[ -41  -71   73  -55   52  -21 -141   -2  -87    3   27  -43  265    9
   22   39  -60 -120  -22 -151  -16 -120 -146   46  -63 -129 -170   28
   74  124 -113  -54   -8  -75   60  -60  146 -121   90   91  -22  -52
   78   71  117   -6  -34   53] -> <21>
[ 160 -211  100 -328  -13 -231   81 -242  -19   39   43  -30 -131  -37
   26 -302  216  -71  124  -39 -248  146   72   91   91  144  188  127
 -267  108   57  -16   11 -120   23  260   -6   70 -176    9  -61 -160
  -56  252  -48  -63    3 -105] -> <28>
[-130  -29   75 -113 -470   16  -56 -132  249  139 -151  233 -208  203
  -64  -33  -81 -402  201  -67  318 -129  365  250 -173  245  406  -30
 -199  126 -114   82  202 -324  -34 -252 -110  -72 -312 -140 -316  220
 -119  171   56  156 -139  109] -> <15>
[ 100  -36   42  120 -122 -102  111 -145  192  102  300  382  -29 -112
 -390   14  -54 -172  -85  140  419  -17  449  162 -240   93  428  320
 -142 -256  307 -112  198  -99 -189 -268 -486  124  -93   98   73  144
 -287  348 -147  294  -93  136] -> <21>
[ -33  -90   -8   60  219   98   86   -5 -397  -95 -144  -85 -175  117
  -58 -111 -135  117  -12 -445  -56 -107 -184  -28   60  -38  104 -124
  131   -5  -47   50 -131  130    0  232   51  -96  106  -69 -231 -230
 -121  174  -40  228  130   32] -> <15>
[ -98 -111  151   46 -132  -18 -153   12   56  104   32  -19  136  -34
 -123   72 -124  -29  -48 -140  145  -98  -34  -45  -40 -122  -91   31
   90   35    5   10  -16 -236   -4 -155   -8 -135  123  102   39    3
  115  -16  210  116  -43   71] -> <15>
[ -39  -48   43  -76  -44   85  -31   98 -100  -15  -56   11   48  -44
  160  -75  -29    6  -29 -128 -102  -24 -302  -33   37  -35  -32 -132
  123    4  -29   83  -57    2  -42   55  204 -137   30  -36   14  -16
  104  -18   84 -141  -25  -30] -> <16>
[  24  -65  165  115  144   46   79   78   30 -196 -128  177   -6  -76
  -13 -108  -52  -50   78   -8  -60   22 -174  -61  -17   10  121    1
  113  -48  -82  175   55  117  -26  161  122 -142 -171   10  -33   47
  -45   91    6  -77 -125   89] -> <16>
[  -9  -65 -149 -246  -29   22   69   -8 -111  -49  107 -147  -21   -1
  -94  302 -217 -243 -116   24  117  -71 -108   43  -17 -154  103  -39
  -60  116  142 -160  -32  130  -88 -116  -22   75 -138   60  -52  -84
 -137   31  -90  233   53  -22] -> <18>
[ -65  -98  -45 -242  105   53   73  140 -231  -48  -12 -136  100   18
  188  134  -94 -178 -127  -83   14 -127 -332   67  -75  -11   96 -153
    2   35  146  -40   40  215  -24  -33  191   45 -174    5   -7  -36
 -123    2  -62  -48   98  -41] -> <21>
[   3  250 -186   30   11  -11  -13 -158 -419   78 -264  118 -173  190
   35 -508  272  104  124 -593 -413  -78   49  286  119  365   17  -85
 -113   26 -445  -17 -200  250  139  211   50  -40  135 -181 -292 -108
 -227  236 -266 -112  -48   26] -> <15>
[ -78    3  -34  305  -79   68  -81   13 -212  121 -250  129    9   69
  -83 -133   70   78  -52 -280  -15  -87   34   81  -86  -16  -33   -4
  176 -104 -170  -93  -80  -40   41  -36  -93 -209  368  -94 -128   42
 -109   89  -12  163   41  102] -> <15>
[ -96 -139  177   16  -89    4  -93   80  -19   74 -185  -31   75   13
  104 -109   36   13   21 -163  -56  -64 -171  -11  -28   31  -28  -84
   77   42  -48   94   10 -125   62    2  129 -158   52   -1  -14   57
   76  -46  171 -104  -12   24] -> <15>
[ -42  -70  -59 -246  -21   19   46   61 -105  -55  -28  -95   63   11
  144  129  -53 -238  -35   25  -52  -47 -210   83  -60  -24   54  -90
  -28  113   55  -77   30  131  -21  -28  161   12 -190   -8  -44   -1
  -86    1  -49  -45    8  -16] -> <25>
[  48 -276  128 -215  -66 -244  -18 -262  -99   94 -139 -133 -234  -18
  -67 -285  180   16  128 -214 -294  184   57  -47  212    7   16   85
 -143  120 -124  -13 -136 -283   71  368   59  -78  -16  -51 -133 -312
   30  140   48  144   68  -94] -> <25>
[-132  243  -63  164   90  147  -61  148 -280  -76 -109   14  -28  -47
  -68 -104 -130  212  -64 -474 -205 -101 -362  -98  210   17 -217 -204
  213  -70 -291  154 -289  314   -6  100  215 -134  109    1   12 -118
   28 -124  -47  -78 -120   68] -> <15>
[  -3   10  -32  -35  -23   64   20   22 -128   71  319  -26   79  -32
 -116   69 -176   87 -157 -188  176 -148  -46   51  -87  -33   71    9
   46  -69  318  -71  -39   35 -139 -196 -181   85  155  126   90  -28
  -27  122   24   94    5   47] -> <15>
[ -71   83   35   20  -33   99  -87  130  -59   -9    2  104  133  -81
   55  -40  -87    2  -71 -175  -21  -88 -282  -26   38  -19  -91 -107
  138  -52 -115  113  -71   68  -45  -60  188 -135   27   23   80   30
   97  -47   61 -151 -109   24] -> <21>
[ -19  -57   18  -22 -246   78   34  -62   58  150  430   31  -71    8
 -268  147 -300   47 -117 -121  446 -157  218   57 -166  -33  269   63
    1  -76  498  -63   40 -218 -242 -342 -415  107  138  121   32   37
  -18  193  113  306   -9   90] -> <15>
[  41   34  -10   32   29   99   -4   12  -91  -98   71  -12  -33  -58
  -96  -34 -146  126   -6 -172 -104  -15 -201  -85  112 -119  -67  -50
  132   51  -30   54 -165   84  -74   75   21  -99  135   68  -10  -87
   88   43   49   12  -88   24] -> <18>
[ -79  -44   98 -110 -187  130  -41  120   87   50   43  122   77    7
   99   48 -171 -160  -49  -54  261 -164 -155   57 -107   45  200 -130
   31  -13  107  144  121 -106 -100 -234   78  -81 -129   -5    7  162
   62   26  138  -78  -56    6] -> <15>
[  61  -26  -59 -165 -255  100   41  -25  111   73  502   58   22 -105
 -140  206 -277  -41 -148   97  330  -61   45   26 -111 -139  184   53
   19  -43  477  -93   20 -152 -295 -314 -272   89   83  123  131   46
   78  140   87  144  -58    4] -> <28>
[  45 -107  232  -91  228 -157   37  -67  -22 -136 -167  100  -36  -63
  -18 -289   92  -99  140 -173 -207   48 -137  -18  132  156  108   46
 -118   29 -253  223   27   83  102  316  241  -65 -357   26  -58 -124
  -73  144  -44 -129 -101    7] -> <21>
[  37  -48 -110  -34   -4  215  123   34 -161 -124  -25   93 -129   78
    3   80 -224 -121  -37  -70  157  -95 -137   49  -71 -107  275 -117
  113    4   81   -1   12   83 -144  -15  -25  -99    4 -100 -205    2
 -101  193  -47  196   55    5] -> <28>
[  14  -76   -3  118   70  -37   11   29 -123  -46  -73 -120   79  -72
  -65   17   61   93  -32  -16 -245   57 -121  -40  -18 -131 -178   64
  127   48   32 -155 -114  130   33   92  -40  -68  209   91   41  -35
  -55  -26   -9   23  -21   75] -> <28>
[-111   10 -131  146 -523   74 -104 -141  165  167 -110  215  -73  172
 -203  195  -89 -353   80   87  311  -83  478  247 -302  -69  151  105
   25   97  -80 -268  100 -329  -74 -381 -324 -157  157 -120 -295  242
 -145  155   23  404  -96  201] -> <25>
[ 115 -141   35 -105  147   52  228   58 -129 -146  -68   16 -214  -71
   47 -134  -24   51  -20  -24 -102   63 -262  -57   85   58  322  -94
  -20  -66  180  127   -9  233  -93  237   23   18 -178  -26  -20  -51
 -137  109 -109  -46   52  -85] -> <18>
[  88  -32  129  169   14 -175   34   39  186   39  -76  376  249 -216
  -42 -149  298 -188  -48  298  -42   91   99  142 -202  152  123  264
  -74 -224   -5  -71  207  109   27  -90  -88  -19 -133   76  216  279
 -234  106 -158 -206 -154   92] -> <16>
[  48  -44   -8  -48  -21   76   41   38  -68  -52   23  -18  -31  -42
   11  -25  -68   45  -25  -56  -75   -6 -190  -24   33  -58   51  -62
   63   40   83   17  -70   75  -70   37    4  -56   62   32   -2   -6
   19   41   22  -37  -29  -16] -> <18>
[  18    4  -45  115  -53  -16    4   27  -23    4 -160  189   99  -68
  -19  -29  124 -149  -40   92  -78   32  -12  100  -99   -9   19   80
   48  -70 -118 -120   30   96    9  -43  -12 -111   39  -33    1  127
 -154   58 -114  -10  -62   63] -> <25>
[ -14 -122   99   34 -188   28 -121  -34   54  104  -77  194  105   12
   38  -87   15 -142   13  -39  117  -48   21   73 -116  -65   60   39
   81   -5  -89   -1   76 -301  -23  -99   23 -221  132  -58  -77   88
   81  146  145   42  -26   28] -> <16>
[ -49  -93  156  -26 -159 -133  -95   66  222   82  -15   85  242 -173
   14   51  104 -185  -34  208  -24   49  -43   17 -101   -7  -82  115
  -18  -11   17  -43   97  -93   16 -149   61  -60 -111  113  202  168
   24  -98   79 -161 -144   55] -> <16>
[   1  -77   42  -50 -106  106  -54   63   31  -33  -83   45   32  -26
   37   41 -121  -96  -17  -11   46  -47 -221  -37   25 -126   42  -94
   89   78  -65   73  -18  -66  -44  -48  109 -178   18   -1  -40   54
   99   -5  117  -11  -35  -31] -> <18>
[  37  339 -280   90   33  113    0   77 -312  -25   18  118   39 -126
  -14 -153   73  183 -144 -254 -342    2 -288   46  175   32 -207  -94
  123 -127 -214  -69 -300  438  -56   48   82  -40  237  -17  105  -53
  -64  -31 -242 -184 -116  -13] -> <28>
[  38 -152    8  -83  -88 -101   65  -87  -98   73 -174   58 -135  -25
   37 -191  193  -71   22  -34 -163  112   22   73   12   80  155   39
  -75  -39  -17  -69   -8  -49    4  159   -8  -50  -30 -104  -75  -47
 -138  122  -94   39   52  -46] -> <25>
[ -37  -82  159  126   14  112  -62    6  -97  -22  -74   20    3  108
  -16 -158 -114  120   83 -333   24 -143  -94   -3  -40  -14   28  -68
  155   71  -47  135  -26 -133   14   41   17 -189  191    5 -161  -12
   96  146  197   34  -28   92] -> <15>
[ -15  115   -1   15  -48   83  -70  100   16  -83  -51   51   64 -104
  -16   -9  -81    7   -9  -78 -147  -17 -286  -66  130  -55 -135  -96
   96   58 -194  103 -135  153  -19   -5  166 -132   -8   63   64   38
   95 -111   31 -164 -175   14] -> <18>
[  77  -35  -67  -52   19  -86   85   -3  -21   -9  -44  150  202  -27
   83    2  201 -297  -30  230  -68   -2   64  262 -257   94  137  149
 -106  -13   66 -230  180  191   27 -107  -65   55 -112   14    7  192
 -290  169 -206 -105  -40   64] -> <25>
[ -33  -58   56   24   30   17  -58   -3 -144  -39  -60  -69   35   -2
   21  -94  -17   76   43 -218 -197   -4 -170  -41   44  -88 -158  -34
  141   84 -102    2 -125  -23   20  140  120 -145  152   15  -60 -112
   86   37   91  -15  -43   51] -> <16>
[-140  113   40  -28  -86   71  -38   48  -55  -24   30  -75  -96   22
 -105   -7 -200   69   38 -345  -27 -120 -136  -35  106   85  -36 -146
   36   77  -61  151 -142   95  -35  -30   73  -15  -90   60  -40  -54
   37  -71   63  -11 -148   90] -> <15>
[ -43   -8   -3   49 -138   88  -58   89  -60   33    1  -32   88  -50
   81  -14   -6   96  -34  -64 -134   -3 -183  -19  -34  -88 -148  -65
  180   22   54  -49  -97  -17  -53  -38   37 -126  234   19   54   51
  110  -58  107 -104  -65   42] -> <25>
[ 140 -170  197 -169   58 -120  -21 -129   30  -57 -123   57  -52  -62
   48 -338  134  -17  148 -102 -258  101 -150  -34  184   51   70   34
 -107  122 -204  178  -30 -117   73  299  184 -137 -120   12  -62 -114
  104  154   78 -163  -62 -101] -> <18>
[  -6    8   57  284 -130  -54   32   80  102   29 -318  253   59  -89
   42 -186  315  -49   64  188 -233  120   71  116 -170  160   29  105
   58 -118 -100  -78   84  122   56    9  -74 -123   37  -50   44  303
 -198  -17 -111 -201 -156  140] -> <25>
[-115  -24  158  478 -210 -130  -62  -37  226   91 -532  331    7   79
 -216 -135  265 -230  186   88    5    3  443  209 -285  220  122  213
  -24  -42 -325  -84  192  -64  183 -123 -227 -192  -29  -60 -182  377
 -346   59  -76  108 -186  300] -> <15>
[  32 -139   83   23   -6 -131   12   37   27   12 -184  -44   57 -133
  -10  -56  182  -17  -16  118 -239  118 -117  -28   17  -12  -53   71
  -21   20   -9  -72  -25   88   71   92   14  -53   -6   75  106   55
  -85  -81  -29 -101  -34   -2] -> <18>

[ 127 -446 -395  575  -55  336  -33 -402 -144 -391   28 -170  -13 -125
  -76  308 -280   87 -569  -44  109    0  -36 -246 -132 -445 -296   62
   56  355   35 -207  147  -85 -223  358   62 -201  245 -289  175   59
 -255 -144  158 -213  -36  328] -> (59)
[ 297  577  311   86  -11  116 -359 -198   27  -66  350  281 -201   12
 -243    0  -33  206  -72   75  -62 -223 -301  -92  -19 -181 -204 -394
  -15  412 -160   95  156   49   20   82 -108  -54 -309 -283 -319 -296
   29 -431   60  187 -357  -25] -> (52)
[  97  319  197 -305  463 -490 -168  -21  -79  285  228   52 -123   58
   82 -156  275   39  222  -48  -41  -99 -223  185 -123  -31  -52 -220
  117  -68  210   99 -124 -172  -39 -294 -129  172 -161  295 -359 -375
  239   -6 -245 -127  -62 -250] -> (50)
[-131   70  166 -152  144 -456 -101 -172  -76   40   98  -90 -170   17
   34  -95  135   93  224 -113  226   -1 -348   36   67   37   83  247
    9  -84  320   -3 -201 -164  -15 -162 -356   72 -343  346  -52 -134
  125   70 -497 -282  121   72] -> (35)
[ 231   99  -35   69  424 -583 -260 -104   10   24  330  142  124 -167
   93  171  233    6 -129 -168  -51  -75 -180  212 -164 -224 -203  -44
  120  223  424   29   36   18 -349 -372   46  135  -82  204 -159 -198
   88  196 -203  -45 -146  115] -> (59)
[ 215  744  324 -239  250 -493 -309  -35  -95  288  259  266  174  -24
  -66  335   91  -49  442 -129  154 -179 -193  162  -40  -97   67  -71
  124  104  -26  292  154  211  -62 -124  -59  -58 -256  175 -321 -358
  130 -116 -273  371 -369 -234] -> (53)
[-129   30 -125   58  229 -566 -336 -292  178  259   76   24   38 -170
    2   58  153  162 -167 -106  -10  -36   32  335 -133 -103   16 -189
   40 -117  331  -82  174  -76  -80 -317 -146  284  -62  420 -156 -157
  -20  196 -291  -50  -33   17] -> (55)
[ 142 -628 -219  426 -106  155 -105   30 -230 -681   88 -235  -64 -193
    6  -18  -49  155 -625   38  155  161 -171 -377  150 -346 -247  177
    0  301  314 -348  296  -10    7  187   85 -102   55   48  244  217
 -176   -6  407 -317  489  555] -> (35)
[-139  402   84   -8  244 -260 -237 -570   86  207  150  115  -46   50
 -164  159 -129   65  155 -386   54   70 -203  107   39 -243   -9  -12
   68  107   -7  124   33 -140 -130  -29 -401 -214 -248   67 -147 -301
   24 -144 -653   10 -315  -68] -> (37)
[ 445 -170 -245 -155 -258  110  448  208 -322  139 -135 -174 -205  -26
  322  -68 -215 -225  131  187  -22  -36   90 -157 -169  142  -42  -65
  274 -262   33 -104 -383 -111 -127  244  232  116  131 -255   99   61
  -86   16  130 -232  -83 -154] -> (53)
[ 163  553  318  -32  166 -239 -493 -290  101  248  205   94   34 -234
 -188  171 -176   -9  181 -229   27   83 -195  163  177  -80  -22 -292
  185  109 -217  143  561  304   -4  -38 -224   45 -178  126 -146 -247
  -83 -101 -319  324 -123   25] -> (39)
[ -57 -348 -460  438   29   30  -18 -431  -55    8 -268 -171  185 -205
   30  499 -448 -139 -273 -254   38  202  308    8  -66 -279   -8   94
  149 -103 -127  -54  433   24 -201  340  162  -85  420   75  231   44
 -246  107  -63   83  -55   65] -> (37)
[ 215 -423 -345  431  140  104 -153 -112 -131 -114 -149 -252  113 -302
   63  357 -267  -85 -408   76   -3    5  218  -26 -164 -210 -148 -170
  165  -18 -106 -107  540  153 -130  283  391  185  555   82  103   15
 -177   88  452   47  135  111] -> (50)
[  28 -461  -43   66  153 -230   39  263 -327 -165 -212 -319  -48 -123
  251   21   51  -88  -32  180  158   29   20  -93  -18  100   82  207
   47 -306  141  -56  230  -21   99  124  283  317  254  507   75   24
  101  207  325 -164  516   -1] -> (50)
[  58 -356 -197 -171   32 -333  238  266 -348   -8  -64 -215  -64   32
  302 -119  232   -1    7  152  186  -38   -7  -64 -143    3   42  180
   89 -265  435 -172 -297 -244   41  -64   84  138   20  325  -12   14
   60  154   75 -378  285  -69] -> (53)
[ 359  356   -7 -185  252 -305 -152  -80   16  470  219   96  -29 -126
   88  -33   62  -53   57  -30 -205  -73   11  282 -213  -48 -161 -534
  281  -35   41   30   44   12 -169 -234   13  227   11  -19 -294 -294
  -30    3 -155   53 -283 -238] -> (52)
[ 472  534  152  -64  -53  182 -105   -9 -141   78  240  232  -97   21
  -81   62 -152  -10   56   43 -105 -119  -98 -130  -50 -180 -184 -419
  161  253 -248  105  105   75  -13  192   84 -145 -117 -375 -255 -250
  -28 -391  162  239 -396 -191] -> (39)
[   2  140  -25  178  234 -245 -248 -172 -157  -91  -25   52  303 -109
  -62  549 -197 -110   60 -296  186  112   35  -42   94 -326   66  208
   79   79  -85  161  525  188  -69  198  124 -243  113  281   13 -131
    0  -10  -35  325  -64    5] -> (35)
[-285 -238  -17  216   -3 -117 -145 -225 -116  -74 -111 -199 -133   -2
  -45   19   93  238 -185  157  251 -110  -68  -14  -89  -42   66  101
 -127 -108   93 -104  146 -191  190  103 -151  180  -13  354  -74  -90
  -21  -67  -34 -193  260    6] -> (52)
[ -25 -573 -422  337 -269  256  181 -100 -155 -247 -412 -263 -125  -98
  123  144 -441  -57 -290   45   43  139  270 -270   15  -72   77  132
   31 -274  -52 -183  185 -129   38  515  265   31  337   57  306  209
 -129   46  336 -129  187   96] -> (55)
[ 314 -462 -555  369   -7  283   26 -137 -261 -190    8 -232  184 -206
   40  314 -260  -44 -551  -56   56  125  197 -187 -143 -520 -305 -171
  269  211   31 -282  316   36 -167  307  236 -238  457 -232  150   83
 -367  -69  372 -121   46  204] -> (54)
[ 116  302  369  -84  146 -663 -234   65 -148   29  251   72   39 -114
   60  173  328   39  302   79  311 -254 -402  146  -58  139   61  300
  -12   87  313  152  -42  161 -107 -291 -116  258 -380  373 -160 -180
  141  124 -338   29   17   67] -> (37)
[ 132 -329  -33   94 -536  302  326  153 -336 -417    1 -116 -421  124
  110 -373   14  179 -242  298  125  -15 -201 -445   55   32  -95  174
  -82   61  199 -276 -354 -307  174  264  -69  -41 -297 -219  103  153
  -94 -239  186 -427  248  153] -> (35)
[  77 -391 -377  178 -467  373  304 -234 -221   51  -91 -279 -248   -5
   65 -166 -161  128 -358  182   98   34   81 -163 -163 -103 -157 -143
  133  -49   22 -363 -212 -285   53  270 -179  -29   43 -337  101   95
 -404 -202  -60 -413   64   37] -> (54)
[ 187  134  289 -340 -172 -234  216  438 -422 -180  204   71 -234  197
  189 -375  355   83  199  179  167  -34 -329 -263   99   72    4  209
  -18   12  337  -51 -370 -214  206  -91  -93  -50 -506  126 -157  -77
  155 -155   -3 -242  220  -87] -> (35)
[-197 -228 -253  271   64 -328 -100 -368    7  186 -124 -100  148 -195
   65  218  -83  -11 -236 -234   26  226  206  221  -40 -138   22   56
   99 -163   88  -85  396  -51  -88  -51  -77  115  122  342   75  -34
 -225  192 -362   13  108   17] -> (59)
[ 235   41 -251  347  -26  130 -117 -365 -154  177    7  -73  305 -262
  -66  546 -363 -152 -203 -196   78  139  201   56  -90 -347 -170 -166
  297  170 -328   -7  588  260 -179  273   76 -184  313 -191   61  -82
 -430 -112 -100  284 -190    3] -> (37)
[ 108 -339  -88    4 -231 -251  316  376 -341 -219    8   12 -147   67
  328 -265  326   61 -209  235   21   -4    3 -145  -88   70  -35  220
  -59 -111  443 -176 -256 -281   67 -102  179  184 -193  194  -16   77
   34   87  156 -276  278  -35] -> (59)
[ 215    1  161  -44 -281  151  139  309 -432   66    1  -99 -112    3
  123 -222  126   28  -79  328   63   38   51 -134   -8   80  -65 -208
   99  -90 -198  -94  282  -14  344  157   89  133  -37   30 -165  -92
 -196 -259  272   36  320 -252] -> (50)
[-211   68 -127  -90 -162  -36  214 -246  -52  284 -402  -31 -202  135
  101   47 -379 -103  282 -125  -27  121  241  -33   21  121  293   56
   33 -511 -202   95  -66 -279  109  350  -28    5   20  158   33  -84
   59  -53 -256   37 -163 -372] -> (55)
[ 116 -493 -209  196 -414  169  254  229 -443 -338  -99 -242  -91   -8
  152  -18   66  111 -303  354  301  -86    4 -324  -96  -67  -49  226
  -20  -10  193 -278  -73 -123  167  280  136   13   28   -2  116  172
 -194 -104  377 -278  338  119] -> (54)
[ -11  696  265 -133  155 -349 -392 -281  138  307  157  318   26  -14
 -167  110  -76   56  215 -291  -82   72  -53  176  129 -134   80 -276
   61   18 -135  205  373   63   65  -85 -205  -71 -303  191 -282 -328
   61 -166 -366  384 -317 -217] -> (55)
[ 243   49  133   91 -526  393  141   28 -276   10  -19 -106 -325    1
   -1 -167 -104  112  -66  414  122 -165  -86 -212  -74  162  -73 -189
   33    5 -263 -112   -7  -37  227  338  -51  151 -139 -309  -67  -26
 -231 -365  156  -66   44 -102] -> (52)
[  -1  196  221  -25 -337  117  105  -65 -258  314 -104  -99 -226   54
   15 -108   -2   73  151  318  147 -128    1   11 -111  244   78 -151
   25 -205 -333   24   84  -81  285  210 -150  227 -133  -11 -193 -185
 -171 -295 -142   40   47 -357] -> (50)
[ 112  -91 -192 -157 -312  236  481 -133 -333  234 -105 -197 -278  161
  165 -197 -185  -67  117   35   71   93   13 -169  -97   11  -45  -19
  209 -195  -67 -143 -442 -352   28  268 -207 -150  -66 -301   29  -42
 -200 -218 -303 -361  -67 -237] -> (35)
[ 119  553  284   87  233 -286 -509 -342  137 -141  433  322  -31  -47
 -263  134   34  194  -34 -266   11  -59 -406    4  119 -324 -153 -100
  -26  469  137  116  196   74 -138 -150 -261 -182 -434    3 -224 -278
   98 -200 -292  150 -309  185] -> (35)
[-134  202   77 -111  274 -159 -133 -426   79  286   35  -39 -308   92
  -51 -188  -66   99  114 -150  -91   21 -152  115  -45  -35  -15 -243
   65 -138  -16   40 -100 -317   -4  -30 -323   87 -122  126 -214 -317
  120 -121 -428 -207 -123 -202] -> (50)
[ 510  449  227 -266  -56  -89   23  242 -195  -68  356  259 -195   73
   67 -198   87   -5  143   34  -93  -74 -292 -186   44  -74 -171 -190
  129  234  147   39 -239  -28  -54  -56   25 -111 -394 -248 -211 -166
  113 -228   57   -5 -234  -62] -> (54)
[ 100  522  -65 -137  250 -336 -157 -444  135  641   25  121    8  -40
  -15  293 -169  -82  312 -158  -72 -188   77  356 -291  -27   49 -346
  209 -168 -119  199  -75  -36 -241  -51 -101  132   38   -6 -264 -362
   26  -25 -470  167 -611 -372] -> (39)
[  92  -44 -134 -255  143 -407  102  125 -111  240  -81  -39  -64  -30
  262 -128   20 -118  127  -99 -104  143  120   93  -18   38   81  -91
  182 -367  239  -38  -60 -165  -18 -111   91  163   19  324  -51  -78
   95  197  -89 -113   72 -195] -> (55)
[ 324  161 -137   89  365 -168 -270 -329   30   20  377   82   58 -150
  -67  134  -63    7 -224 -322 -116   85 -187   60  -55 -451 -345 -286
  255  379  187  -59  114   10 -343 -148 -108 -186  -15 -161 -108 -203
  -87  -49 -210  -82 -254  177] -> (37)
[ 318  546  462 -379  156 -283  -40  218  -98   90  311  263 -423  181
   97 -429  283   80  308  178 -180 -230 -386  -26  -54  193  -74 -254
   -8   32  152  161 -386 -211   25 -213  -43  234 -470    8 -415 -355
  375 -193  -55  -96 -188 -282] -> (50)
[ 463  441  255 -270   34   60   36  144 -187  165  318  165 -322  114
   63 -372  124   34   84  153 -219 -103 -217  -74  -86    0 -241 -496
  162  136  -58   29 -185 -150   33  -55  -23   60 -251 -285 -364 -309
   72 -331   56  -68 -197 -280] -> (50)
[ 349 -167  161  -51 -239  -68   54  483 -462 -322  161 -151  -73  -94
  152 -130  244   64  -66  344  305  -92 -265 -278   53   27  -87  149
   59  108  247 -172   37  108  184   43   98   98 -186  106    1   83
  -73  -72  361 -169  432  179] -> (53)
[  27  628  375 -109 -159  180 -127 -217   -5   -6  182  317 -406  269
 -212 -271  -74  235  115    0 -100  -75 -256 -200  118  -75  -29 -280
 -113  168 -219  120  -74 -258  233  185 -286 -181 -506 -218 -327 -313
  137 -544 -143   89 -317 -247] -> (52)
[ 137  -40 -247   80 -271  100  205   -6 -227  133 -269  -27   75  -58
  133  238 -358 -189    6  -52  -13  172  349 -103    1  -62   95  -27
  170 -249 -233   -3  269   21   40  375  243  -87  197  -30  102   31
 -197  -57  107  213  -86 -219] -> (54)
[ 237 -384 -135  222 -143  224  113  293 -469 -329  -58 -205  -16  -31
  125   78   54   49 -314  370  198 -129   46 -304 -142 -150 -124   23
   24   59    9 -158  187  -23  165  329  340   39  239   17  -14   31
 -101 -166  640 -101  309   -4] -> (52)
[ -97 -459 -329  472 -255  309  -42 -407   53 -430 -166 -151 -273  -77
  -93   22 -406  168 -488  -66    7  120   -7 -302   92 -224  -76   85
  -78   65   76 -249   99 -209  -39  398  -43  -87   50 -112  266  166
 -135  -85  112 -263   77  356] -> (54)
